Below is a small trained network, with its code and all its weights. Each question gives an input and a class and asks what happens when units are switched off, that is, made to give their printed mean instead of their output.

import numpy as np


def w(rows, s, z=0):
    codes = np.array(rows[::2]) - 128.0
    scale = np.full(codes.shape[1], s)
    scale[-1] = z or s
    return codes * scale


def f(y):
    return np.maximum(y, 0)


def log_softmax(a):
    a = a - a.max(-1, keepdims=True)
    return a - np.log(np.exp(a).sum(-1, keepdims=True))


def net(x, mask):
    res = np.array(x, float).reshape(1, 8) / 4 @ E
    y = f(res @ A[0][:, :-1].T + A[0][:, -1])
    res = res + np.where(mask, y, B[0][:, -1]) @ B[0][:, :-1]
    return log_softmax(res[-1] @ U[:, :-1].T + U[:, -1])


A, B = {}, {}
E = w([
[174,150,164,253,113,149],'x0',
[226,255,80,225,68,121],'x1',
[135,73,88,93,37,27],'x2',
[108,163,211,48,188,193],'x3',
[68,203,52,80,17,179],'x4',
[129,111,165,161,50,108],'x5',
[212,86,14,136,115,176],'x6',
[64,182,131,127,145,21],'x7',
],0.0065)
A[0] = w([
[119,81,92,76,126,129,220],'n1',
[107,104,96,117,106,57,254],'n2',
[96,104,83,58,145,127,205],'n3',
[132,103,123,102,134,89,87],'n4',
[115,120,135,151,169,109,145],'n5',
[235,138,106,163,154,168,111],'n6',
[156,97,75,156,110,113,166],'n7',
[97,88,136,117,149,148,241],'n8',
[133,164,118,151,135,176,54],'n9',
[248,142,114,124,164,130,151],'n10',
[115,128,122,157,178,143,128],'n11',
[92,219,120,92,105,113,118],'n12',
[109,153,112,152,159,121,58],'n13',
[130,168,126,136,127,179,33],'n14',
[108,146,131,93,149,173,118],'n15',
[146,143,144,201,123,109,65],'n16',
[192,109,154,178,150,122,247],'n17',
[130,112,159,115,167,76,232],'n18',
[179,95,150,177,56,161,137],'n19',
[122,106,145,129,99,148,214],'n20',
[175,102,48,172,110,113,195],'n21',
],0.015,0.0028)
B[0] = w([
[143,121,169,80,140,159,210],'n1',
[127,104,160,177,31,202,225],'n2',
[201,93,185,36,70,146,219],'n3',
[122,171,117,91,106,212,171],'n4',
[126,120,167,130,164,143,171],'n5',
[133,179,157,167,118,199,246],'n6',
[194,174,151,198,1,207,202],'n7',
[160,158,151,70,168,142,200],'n8',
[114,160,65,97,108,153,184],'n9',
[132,142,181,233,189,151,224],'n10',
[150,124,162,108,119,141,172],'n11',
[74,116,130,146,82,112,214],'n12',
[147,85,136,96,154,138,151],'n13',
[77,146,2,118,73,117,179],'n14',
[155,129,94,101,117,141,185],'n15',
[169,85,111,54,138,129,197],'n16',
[166,124,160,121,117,149,226],'n17',
[138,188,238,134,160,165,207],'n18',
[229,93,60,38,85,151,222],'n19',
[180,138,117,76,119,115,165],'n20',
[165,209,188,215,67,202,238],'n21',
],0.0088,0.011)
U = w([
[151,204,133,229,95,207,199],'0',
[41,27,135,203,78,2,47],'1',
[94,189,20,175,160,133,20],'2',
[188,65,146,54,141,156,254],'3',
[147,124,196,177,236,116,69],'4',
[146,96,23,105,102,92,24],'5',
],0.008,0.0033)

Each question gives the input, the list of numbers given to net, and the class t.
The units are the neurons (one row each of A and B). Each row of codes is followed by its name. A weight is (code - 128) times the scale printed after its matrix; where a second scale follows, it is the last column's (A, B and U).
mask holds one flag per neuron, in row order. A switched-off neuron (its flag False) gives its mean, the last column of its row in B, instead of its output. The means were averaged over made-up inputs and are rounded, as every weight is.
A unit's drop is (log p(t) with every unit on - log p(t) with that unit switched off) / (log p(t) with every unit on - log p(t) with every unit switched off).
The circuit of an input: a set's keep is (log p(t) with only the set's units on - log p(t) with every unit switched off) / (log p(t) with every unit on - log p(t) with every unit switched off). Starting from the 12 units with the biggest drops (on a tie, the unit counted first), units are removed one at a time, each time the one whose removal leaves the highest keep (on an exact tie, the one counted first), for as long as the keep stays at least 0.8.
units of the circuit, in order: the units of the circuit, biggest drop first
most important unit: the unit with the biggest drop
top k neurons: the k neurons with the biggest drops, biggest first
drop of u: that unit's drop, to one decimal
input [-6,-4,-5,6,-8,-1,-4,7], class 4: units of the circuit, in order => (n18)
input [1,-6,4,-2,-6,3,-2,1], class 4: units of the circuit, in order => (n19, n7)
input [7,-3,7,-3,-5,-4,-7,-1], class 3: top 2 neurons => (n21, n10)
input [6,-7,6,8,-4,-8,-8,-3], class 4: top 3 neurons => (n18, n19, n16)
input [-5,0,-3,1,-7,-7,7,6], class 4: top 2 neurons => (n10, n19)
input [5,0,1,-6,-7,0,-7,-4], class 3: units of the circuit, in order => (n16, n19)
input [-2,0,3,3,-2,3,-1,-1], class 3: top 4 neurons => (n21, n10, n6, n7)
input [0,-3,1,2,-8,-2,7,-5], class 0: top 2 neurons => (n6, n10)
input [5,-7,2,-2,-4,7,-7,-1], class 3: top 2 neurons => (n10, n21)
input [-5,3,6,-5,6,1,-8,7], class 1: top 2 neurons => (n12, n21)
input [-6,1,-4,-1,-1,6,3,4], class 3: top 2 neurons => (n21, n6)
input [-1,-7,-6,5,7,-2,4,4], class 3: drop of n19 => 0.0
input [-3,-3,-3,-5,-7,-2,-5,5], class 4: drop of n18 => 0.2
input [-6,-1,-7,-1,3,-3,5,-4], class 3: most important unit => n3
input [-2,4,-1,6,-2,-3,-5,4], class 4: drop of n2 => 0.1
input [-3,-2,1,0,2,6,-3,1], class 3: drop of n6 => 0.2
